(41) [  3 -27 -25  19  35 -40   4 -37   0 -35   1 -23  28 -48  10 -39 -23 -21
  34  27]
(43) [ 28  10  13 -11 -11 -30 -27 -28  -4  -6  -7  -1  -6 -11  26 -12  18   2
 -21 -12]
(30) [ -7 -18 -40  14   4  10 -29 -21  45  35 -44  13 -36  -2  10   8  10 -10
 -55  11]
(32) [-12   4 -24  24 -22  34   1  48  -9  -3 -11  11 -16  15 -34  48  -5  -4
   5  -8]
(30) [ -3 -10 -27  14  18   8  -7 -13  19  23 -32  10 -25   1   1  17   7  16
 -37  28]
(42) [ 25  18  23   8 -23  -9 -49  19  -8 -48 -12   1   0  13  16   0  12 -14
   1 -58]
(42) [  1  -8 -34  39  40  16   2   1  -9  -3 -32  14 -12   1 -20  36  -4  38
 -13  41]
(41) [ -6  -6  -9   4   2   2  -2   5  11  -4  -7  -4  -3   1   2  -2  -4 -10
  -1   3]
(43) [-41 -41 -22  11  36  -4  31 -26  34  18  -3 -20  10 -30  -8 -21 -14  -3
   7  36]
(32) [-10  -5   6 -11   3   9  20 -35 -11  53  29  18  16 -16 -22 -12  -3  17
   5   3]
(32) [-25 -11  14 -15 -57 -16   6 -18   9  33   9 -16 -12 -37 -15  11  28  -7
 -15 -32]
(30) [ 22   3 -38  -1   1  -6  -2 -21  -9  24  -7  16 -14 -11   3   6  -6  -4
 -16  38]
(30) [-14   3   3 -40 -41 -16  52  10 -10  22  33 -24  -4 -16  -5   7   2 -14
  14  27]
(45) [  3   0  12   0   6  -6 -15   4  14 -21 -10  -8   0   9  19 -12   4  -7
  -5 -13]
(42) [-37 -23 -15  -4 -12  -1  27  22  32  -4   0 -31  -5 -10  -2  -3  -9 -35
  13  12]
(30) [ 16  13  -6   5  18  35 -22   2  -2  20   3  39   6  34  -3 -10 -15  -1
  -4 -13]
(43) [  0 -18   2  13  56   2 -29 -39  32  -1 -11  11  21   3  23 -55 -14  -5
  -4 -10]
(45) [-31 -15   5 -34 -36 -11  30 -11  27  43  17 -22 -10 -20   2  -9  11 -21
 -10   4]
(45) [  9  16  32  -9  -8  13 -23   1   0   9   1  17  -2  24   6  -2  15  15
 -17 -38]
(32) [ -1  -8 -50  18  36  17  21   3   5  21 -30  11 -27   9  -8  34  -8  25
 -27  75]
(45) [ 11   0   5  -3  22  -3 -19 -22  16   7 -11   9  -2   9  22 -21   3   6
 -21   1]
(42) [-18 -13 -44 -24 -27 -13  45   6  20  33  -3 -24 -33 -20   4  19  -1 -26
 -17  67]
(45) [ 17 -15 -30  33  46 -14 -36 -29  20 -23 -47   3 -11 -10  22  -8  -1   8
 -27  22]
(45) [-32 -42 -35  41  38  12 -26 -20  58   7 -50  -2 -15 -12   0  -5  -1  -5
 -32   4]
(32) [ -2   4 -45  18  -2  46  -3  29   3  31 -19  32 -27  28 -24  40 -11  -3
 -20  21]
(45) [ -7 -13 -29  41  10  11 -15   1  -1  -6 -29   9 -10 -13 -24  30   1  13
  -9   1]
(43) [ -3 -11   5  -8  32 -15  13 -35  12  16  -4  -6   1 -11  15 -18   5  24
 -16  32]
(41) [ 23   6 -15   9 -13 -35   2 -11 -29 -20 -16 -12 -17 -31   0  33  17  21
 -11  29]
(42) [-30 -21  39  11  -1 -13 -17  11  28 -54   7 -34  32 -11   8 -40  -3 -31
  37 -68]
(41) [ -7  -5  39  21  25   4 -32  13   9 -56   1  -7  35  15   7 -34  -8  -8
  32 -63]
(32) [-16 -12 -38 -17 -52   4 -12  -7  51  62 -35   0 -61  -6  11  26  27 -28
 -72  11]
(32) [  5  -4 -21 -17 -35  -9 -30 -24  41  42 -31   4 -45  -6  26   4  25 -22
 -64  -1]
(42) [ 11  11  48  -1   7  -8 -31  -3   1 -30  -4  -2  11  15  20 -16  18  18
  -5 -48]
(30) [-35  -5  29 -26 -20  42 -32  32  83  30 -18   3 -26  61  32 -25  14 -39
 -46 -61]
(42) [-13 -16  21   8  30 -13   3 -31   4  -6   7  -9  26 -21  -1 -27   0  18
  13  -9]
(30) [ 20  24   0 -55 -26  -8  26  12   0  25  21  -4 -18  24  31  -8  -1 -22
 -12  38]
(41) [  7  -7 -34  34 -10 -36  27  16 -53 -62   2 -31  12 -54 -33  38 -12   0
  52  34]
(42) [ -6  12  15 -54 -23  10  35  -6   4  61  41   7   0  15   6 -19  -2 -11
  -3  14]
(43) [-53 -42 -24  31  71  45  22   3  46  17  -7   5  21  13 -20 -26 -36  -2
  19  21]
(45) [-20 -10 -15  12 -10  -3  27  37  -7 -37   9 -27  10 -12 -18  12 -18 -24
  42  10]
(41) [  8  -3 -32  -7  -7 -14   9 -19   4  27 -16   0 -27 -17   6  17   8   3
 -31  46]
(41) [ -6  -3  13  31  18  19 -32  17   9 -30 -21   7   5  19  -5   4   2   9
   0 -41]
(45) [ 41  29 -14  13  15  12  11   4 -71  -3  22  35  18   7 -28  24 -19  32
  29  27]
(43) [  3 -17 -21  26  39   0 -27 -30  20  -1 -26  10   2  -8   8 -17  -6   3
 -15   6]
(41) [ 13  23  55 -35 -19  -8 -13   1   0  -2  16  -1   3  24  27 -19  21   7
 -11 -40]
(43) [-44 -30 -30   6 -11  -4  55  11   1   6  23 -30  14 -41 -36   6 -23 -26
  45  31]
(42) [-41 -11  39 -53  27  10  65 -18  34  66  25 -13   0  18  14 -24  10  36
 -21  43]
(41) [ 39  -7 -32  34  41 -49  -2 -82 -54   0 -14  11   9 -70 -14  12   6  59
  -6  58]
(30) [-23 -33 -31  26 -27   2 -53 -24  56  18 -34   1 -18 -28  -1 -12   8 -49
 -31 -50]
(43) [ 13   1  -6   6  41  -1   0 -26  -1  14 -21  13 -11   6  10   7   8  44
 -30  39]
(32) [ -1  -9 -12  -5  65   4  41 -34  -9  31  15  11  19  -2  -2 -21 -21  36
   8  70]
(32) [-14  -3 -15  17 -25  14   8   9 -14  19  -5   7 -13 -14 -37  43   9  14
  -5  -4]
(30) [  5   5  -6 -23   2   7 -12   5  42  21 -28   2 -36  34  39  -3  12  -8
 -52  20]
(43) [ -6   8 -12  27  20  57  -7  49  -7  -9   1  30  10  46 -28  16 -27  -3
  23 -16]
[ 15  18  34 -16  -1  -4  19 -21 -48  16  44  14  31  -8 -17  -9  -1  31
  27  -9] -> (41)
[ -2 -10 -19 -12 -34 -41  18 -16  -3  -1   3 -30 -11 -46   4   6   8 -21
   1  25] -> (30)
[ 33  13   2  -5   7 -16  -9 -49 -35  24  15  24  12 -20  -1 -10   3  24
  -5   8] -> (42)
[  7  10  -1   3  23  41 -22   8  13  24  -7  36  -4  45   4  -6  -9   5
 -19 -11] -> (30)
[ 17 -11 -24  32  41 -15 -32 -16  13 -36 -40  -2  -6  -6  21  -6  -3   4
 -15  18] -> (45)
[-20  -2  20   6  14  27   4  17   8   4   2   7   7  23 -12   4   0  18
   3 -19] -> (30)
[-14   2  16 -18  -6  15  13  14  12  14  15  -1   4  19   2 -10  -3  -9
   5 -10] -> (42)
[-22 -11 -48  -2 -14  14  34  33  20  18 -14 -12 -31   3 -10  33 -10 -21
 -10  53] -> (42)
[-11 -10  -4   8 -13  -2   0  -5   0   2   6  -4   6 -19 -14   0  -2 -11
  11 -15] -> (30)
[ 24  20 -11 -29 -18  -9  26  -1 -33  17  33   7   5  -3   0  -3 -13 -13
  18  32] -> (30)
[-13   9  60 -21  -8  14 -15  33  21 -29  23 -10  26  40  20 -41  -3 -27
  25 -71] -> (41)
[ 55  25  14   6  60  -2 -42 -18 -15 -32 -12  29  15  37  38 -32 -10  23
  -7   4] -> (45)
[ 29  31   2 -16  36  15  43  10 -53  13  24  23   8  31  -8  18 -14  51
  13  65] -> (30)
[-12   9  11  10 -32  25   3  28 -21   7   9  11  -1   6 -37  36   8  12
   9 -34] -> (45)
[-12   4  42  18  47  47 -10   5  -9   2  21  33  42  37 -23 -23 -16  31
  28 -49] -> (42)
[ 14  25  59 -37 -45 -18 -24   7   5  -9   5 -11 -11  18  32  -7  36  -1
 -24 -55] -> (45)
[-12   6  44 -35  -3  19  -5  -5  30  36  19  10   6  34  20 -36   8  -4
 -16 -37] -> (45)
[ -7  -2  11  -1   1   6  -5   8  12  -5  -1  -3   2  10   5  -8   0  -5
   0 -15] -> (45)
[-14 -24 -56  25   8  -6  21   6   3 -13 -10 -15  -2 -30 -18  12 -24 -25
  22  44] -> (41)
[ 11   0   5  15  16 -11  -5 -19 -23 -14   2   4  16 -17  -9  -1   0  21
  12  -1] -> (41)
[ -5  -8 -14  10  43  23   7  -6   6  13   6  17  16  15  -5 -20 -26   2
  13  19] -> (45)
[ -4  14  -6   3 -39   4  41  45 -53 -16  27  -9   5 -11 -43  49  -6   5
  42  11] -> (41)
[-18  -1  -1   9  18  49   1  10  10  38   0  31   0  31 -22   8  -8  17
  -9  -9] -> (30)
[  4  19  44 -38  -7  10   5  -3   1  28  27  11   7  30  15 -21   9  10
  -8 -22] -> (42)
[-10 -12  -9  15   8 -27  18  12   2 -39 -28 -35 -16 -20   4  29  13  18
  -5  35] -> (32)
[ 17  25  30 -24 -10  20  -8  -1 -18  25  31  29  15  29   0 -17  -3   2
   6 -32] -> (42)

[62] [-25  21 -31  19  45   2  -5   0  27  64  48 -54  -7  38  52  15  18  -2
 -11 -60]
[67] [ -1  20 -36  -7 -16 -24  -2  -8  42  -3 -13  -7  42 -40  13  86   4  -7
   8 -17]
[66] [-38   9   4 -18   2  -5 -17  36  16  17  22 -17  85 -40  18  59   8 -18
   6 -53]
[57] [-27  -9  26  36  19  -5  18  12  20   7  -1 -23 -24   0  14 -15  28   3
  46 -33]
[54] [  4 -31  21  -5  -6 -10  31  -1 -14 -33 -24  33 -20 -20 -59  -2 -11  -5
  22  28]
[66] [-21 -22  -6  20  16 -17  41 -15  -9   8  -5   6   4 -32   2  45   4   2
  18 -17]
[57] [ 34  27 -25 -50  18 -30   0 -17  45   1   0  45 -31 -22   7  -6 -34  -4
  -5  48]
[66] [  4 -24  26 -12 -30 -17 -24  29   3 -48 -67  15  12  13 -46   4  21 -13
  12 -41]
[63] [ 29  22 -37 -29  -5   2   2  13  23  21 -10   4  10  29  -6   7  26  10
 -52  -4]
[57] [-17  -4  15  43  41 -12  42 -18   6  24  18  -5 -42 -13  47 -26   8  12
  28   6]
[62] [ 11   5   1 -19 -35  21 -13  17  -8 -10 -25  14  20 -14  -4 -13  17  21
  -1   9]
[62] [  4  19 -27 -47 -13  23 -19  44   7  34  -3   0  50   7   8   2  34  18
 -42 -31]
[63] [-19 -14   8  -1  16 -39   6  28  15 -21 -26  -7  15 -27  10   5 -17 -23
   5   9]
[62] [ 37  52  -7 -52 -48  44 -47  26  21   8   7  15  39  -1  10 -32  23  27
 -25  21]
[63] [-18  -6  37  11 -11  15   4  -9 -29 -10  33  12  42 -39  -8  21 -13  -7
  21   7]
[57] [ 29  14  22  -3  11  -8  24 -18   5  -6  21  36 -11  -2  -7 -24 -10  -5
 -20  53]
[63] [  7   3  -2 -34  20 -32  18  28  24   2  -2  21  35  -6 -21  22  -1 -25
 -40   3]
[62] [-15  -2 -37  13 -12  -1  -5  35  37  -3 -32 -65 -10  26 -17  18  27  -1
  10 -25]
[67] [ -8  11  28 -21  29 -10 -10  10  24  12  11  25 -28 -25  40 -53  -9   6
  38   0]
[62] [-27 -16  37  22  33 -26   6  -4 -12 -22  13  -2 -26 -38  34 -43 -55 -20
  36  51]
[62] [-14   0  25  16   8  -7 -11  -2  27 -11 -11  -5 -49 -15  24 -37   1   7
  69  -8]
[54] [-24 -21  27  23  43 -47  19 -15   8  -3  12   7   4  -3  -2  42 -12 -39
  14 -44]
[62] [-22 -26  20  14  32 -24  21  -9 -27  -5   6  13  -7 -27  19  -8 -34 -14
   8  17]
[66] [  9  -3  75  -5  -5  19 -53 -16 -45 -31  50  26  13  36 -35 -43 -41 -37
  -5   4]
[54] [ 18  18 -15   4 -30  36  -7   1  12   3   1 -20 -22  22 -17 -19  23  24
   7  16]
[54] [ -4  -4 -10 -13   9 -35 -25 -13  -8  -5 -28  23  21 -21  48  24 -22  -9
 -11 -26]
[67] [ 13  17  45  -8   0 -22 -10 -10   7 -21  16  42  43 -27  12   9 -14 -23
  -7  11]
[63] [  6  20  21  28 -14  31  10 -24   6  13  25   3 -15 -11  19 -16  29  29
  36   4]
[54] [ 21  -5  -4 -22 -18   6  17  -5 -17 -30 -19  33 -29 -45 -13 -43 -39  18
   9 102]
[67] [ 24  32  18   5  -3  13   6 -10  19  13  30  14   8   7  13 -16  22   8
 -12  14]
[63] [-24 -30  73 -55 -10   1  -1  39 -17 -30 -23  80  19 -87 -29 -36  -8   9
  74  -3]
[62] [-10   9 -30  71 -13  -5   7 -29  13 -18 -10 -69 -30 -13  49  10 -15   7
  28  50]
[54] [  2   3  -4  26   8  -1  20  -8  18  -2  13 -26 -29  16 -15  -3   1  -5
   8  22]
[63] [ 13   1 -17 -54  -7   2  -5  22  -2  13 -13  34  34  -3 -22  17  11   5
 -35 -20]
[63] [ -7 -17  23   9  21 -34  19  12   5 -25 -12   4  -8 -10 -11 -12 -20 -26
   3  26]
[54] [ -1 -11  17  -9 -11  31  -9   2 -17  18 -12  24 -18  20 -13 -21  44  31
  24 -64]
[54] [ -4 -18  23  15   9   3  25  -8  -1  -1   3  11 -33  11 -37  -5  17   2
  31 -19]
[63] [  8  10  46 -10 -29  53  -9 -13 -35  -7  65  23  31 -11 -49  -9 -12   0
  11  30]
[66] [-19  13  50  64  -7  31 -15 -22  20   4  59 -49  -7  45 -25  19  38 -16
  57 -67]
[57] [ 11   6  32  33 -21  10 -14  -4  -7 -27   5 -17   7  27 -10 -19   7 -11
  -5  14]
[66] [ 13  -7  16  -7 -25  14  -3   6  -7 -17 -21  18  -4   6 -33 -13  18  10
   9  -3]
[57] [ 32  66 -23 -31   6   5 -26 -37  58  32  47  22 -15 -18  54   1 -11  14
  11  21]
[67] [ 15  34 -37  -8 -16   9   8  -4  44  26   0  -7  11 -10  15  37  38  23
   1 -14]
[67] [-35 -44   0  12  -8 -20 -28   0 -41 -40 -31 -23  16  -9 -16  37 -43 -30
  17 -24]
[67] [ 25 -15  35 -14  -9 -16  14  10 -16 -41 -28  44   0  -3 -40 -33 -12 -12
 -21  48]
[54] [ -7  -5   7 -22  -2  -4 -14  18 -16  -2 -11  16  30 -19  14  -5  -7  -1
 -11  -6]
[66] [-21  -4  -1 -35  -2   2  -6   4 -17  14   4  34  47 -63  22  34 -10  10
  17 -23]
[57] [ -1   2  -3 -11   6  -7   1  14  -2   9 -19  13   5 -16  37 -22   7  14
  -9   1]
[63] [ -1   4  -4  20   5 -13   5   3   8 -10   4 -27   6   9   5   5 -10 -17
 -17  23]
[67] [ 50  38  19   2 -20 -18   0 -28  39 -39   8  26   2  -9 -10  -1 -16 -18
 -11  75]
[57] [ 34  17 -27   8 -20  -4   7 -26  16 -21 -10  -5 -20   6 -11   8 -14   1
 -16  59]
[63] [ 17  -3 -15  -1 -34  25  -8   1 -29 -10 -24  -1   5  11  -8 -15   7  21
 -25  24]
[57] [ -7 -14   4  -3  -6  10 -32 -11 -50  -7  15  -3  26  18  -4   8 -32 -17
 -27 -10]
[67] [ 14   9  12 -17  12   5  16   1  -7  21  21  33  18   4   1 -11  13   4
 -32   1]
[57] [-17 -15  66 -10  38 -26  11  29  29 -10  10  27 -20   1 -34 -32   7 -28
  42 -32]
[66] [-10   7  34   9  -1  16 -25   4 -19   0  41 -12  39  15   1  -5  -7 -19
 -12 -12]
[66] [  8 -21 -28 -29 -19 -19   3  11 -10 -15 -83  36  -6 -34  15   1   8  28
   2  -5]
[66] [-17   6   9 -25   0 -16 -25  24  36  -8   1  -4  29 -15 -17  36   0 -24
  26 -43]
[67] [-17  -3  13  16   8 -17  13  10  12  -6   2 -11  19 -21   8  17   1 -13
  12  -2]
[57] [-29 -18 -26 -15  24 -13  24  24  10  30 -27   1 -12 -31  25   8  17  21
  22 -35]
[66] [ 43  -3 -11 -14  -8   1  24  -3   9 -21 -28  22 -63  29 -51 -48  -1  11
 -16  64]
[54] [-14  12   9 -17  21 -13 -30   0  -7  18  12  17  25 -30  75 -14 -21   0
  -2 -15]
[62] [  7  19 -15 -52   0  -7 -10  38   6   5  -1  18  49 -36  25 -14 -21  -2
 -44  46]
[54] [  9   6 -23  12   0  -3  -7 -22   6   9 -10  -8 -21  19  20   9   7   9
  -3 -17]
[67] [  1  25  11  23  -7   8 -31 -24  17  -4  27 -21  -7   4  30  -2  -8  -5
  26  -1]
[62] [ 16  13 -32  16 -24  14   6 -20 -11   4   2 -17  22   7   7  32   7  10
 -34  19]
[-19 -10   5 -10  -5   5  -8  37  -3   8 -26  -5  24  -8  13  -7  29  12
   6 -41] -> [57]
[ 10  22 -31  -6   3  -4   8  -1  20  29  10  -6  32   9  16  41  23   2
 -38 -22] -> [63]
[ 30   4 -31   4 -36  22  -6 -25   4  -6 -34   1 -43  29 -23   2  26  31
  10  -7] -> [54]
[  0 -26  41  -4  31 -28  36  16  -9 -14 -10  37 -15  -6 -23 -36  -7 -15
  -6  21] -> [57]
[ 35   2 -13  11 -16  15  32   2  11  -9 -23  -4 -49  36 -41 -38  27  21
 -16  48] -> [66]
[ 23  15 -32  18  -2  39  34 -35 -28  37  20   4 -44   0  40 -44   7  53
 -19  62] -> [66]
[  6  33   7 -18   4   6 -23   6   8   7  28   6  16 -30  55 -41 -27   4
  -7  52] -> [62]
[-31 -22  16  25 -12   1 -19   6 -26 -16 -10 -25  31  -5   3  27   0 -12
  18 -42] -> [67]
[-23 -13  24  33 -13  -6   9   4 -14 -23 -20  -8  17 -49  31  -1  -2   6
  35  17] -> [63]
[ -1  -8  21  60  -1   1  13 -21 -19 -18   4 -28 -20  21  10 -19  -1  -5
   2  26] -> [57]
[-26 -43 -48 -33  14 -39 -16  28 -19 -12 -75  -4 -14 -18  17   6 -35  -3
  -5 -18] -> [57]
[ 10   9  -5  40   6   9   0 -41  10   7  41 -34 -29  61 -30  27   5 -18
  -2 -22] -> [62]
[ 45  20 -23 -23 -15  48   6 -44 -25  21  12  45 -74  -3  19 -76 -13  60
   2  77] -> [66]
[ -6  19 -16  22  23 -15   5 -21  11  13  25 -20  -6 -22  63   0 -29  -3
  -3  38] -> [62]
[-20  -3 -56 -22 -14 -23 -18  35   3   9 -55 -21  68 -32  48  59  11   6
 -33 -40] -> [63]
[  0  -9 -10  -2  -5  11  -2 -13 -37   4  12   3  18   5  -6  14 -16  -1
 -27   6] -> [57]
[-22 -23  10  26  19 -45 -12   2  18 -13 -41 -15  -7  22  11  32  17 -25
  20 -84] -> [54]
[-14   5   3  -7   2 -14 -60  13   5  -8 -24 -16  -1   3  59 -28 -16  -6
  14 -31] -> [57]
[  6  20  -9  -2   5  11 -10 -12  15  18  20  -5 -17   7  20 -11   2  10
   7  -1] -> [67]
[ 12   8   4  -9 -16  18 -21   5 -16  -2  -4   6   6  10  12 -31   1  12
 -17  12] -> [66]
[-38 -17   4  -6   0  -9 -25  11 -16 -10  -1 -13  35 -36  13  31 -28 -17
  25 -26] -> [63]
[-15  -1   1 -39  15   2   0  19  16  25  16  20  12 -16 -17  19  10   0
  18 -45] -> [57]
[  6  -7 -18  -7  -7  27  10  19 -25  15 -16  -5 -20  16   2 -48  14  31
 -22  22] -> [54]
[ -3   0  -4  25   1  12   8 -27 -17  20  10  -1  -4   4  25  12  16  17
   4 -25] -> [62]
[ -3  11  14   7   8   3   5  -6  20  10  16   4 -12  -8  11  -6  12   6
  27  -8] -> [63]
[  5 -21  31   0 -24 -13 -14  -4 -39 -42 -21  26  50  -5 -30  26 -15 -25
 -23  -4] -> [67]
[  4  -3 -28 -10 -11 -11 -37  -7 -10   9 -46   6  15  20  38  24  19  11
 -21 -70] -> [54]
[ 17  27 -25   8 -16  28 -22 -23  15  21   6 -16 -29  26  27 -11  22  29
   9 -15] -> [54]
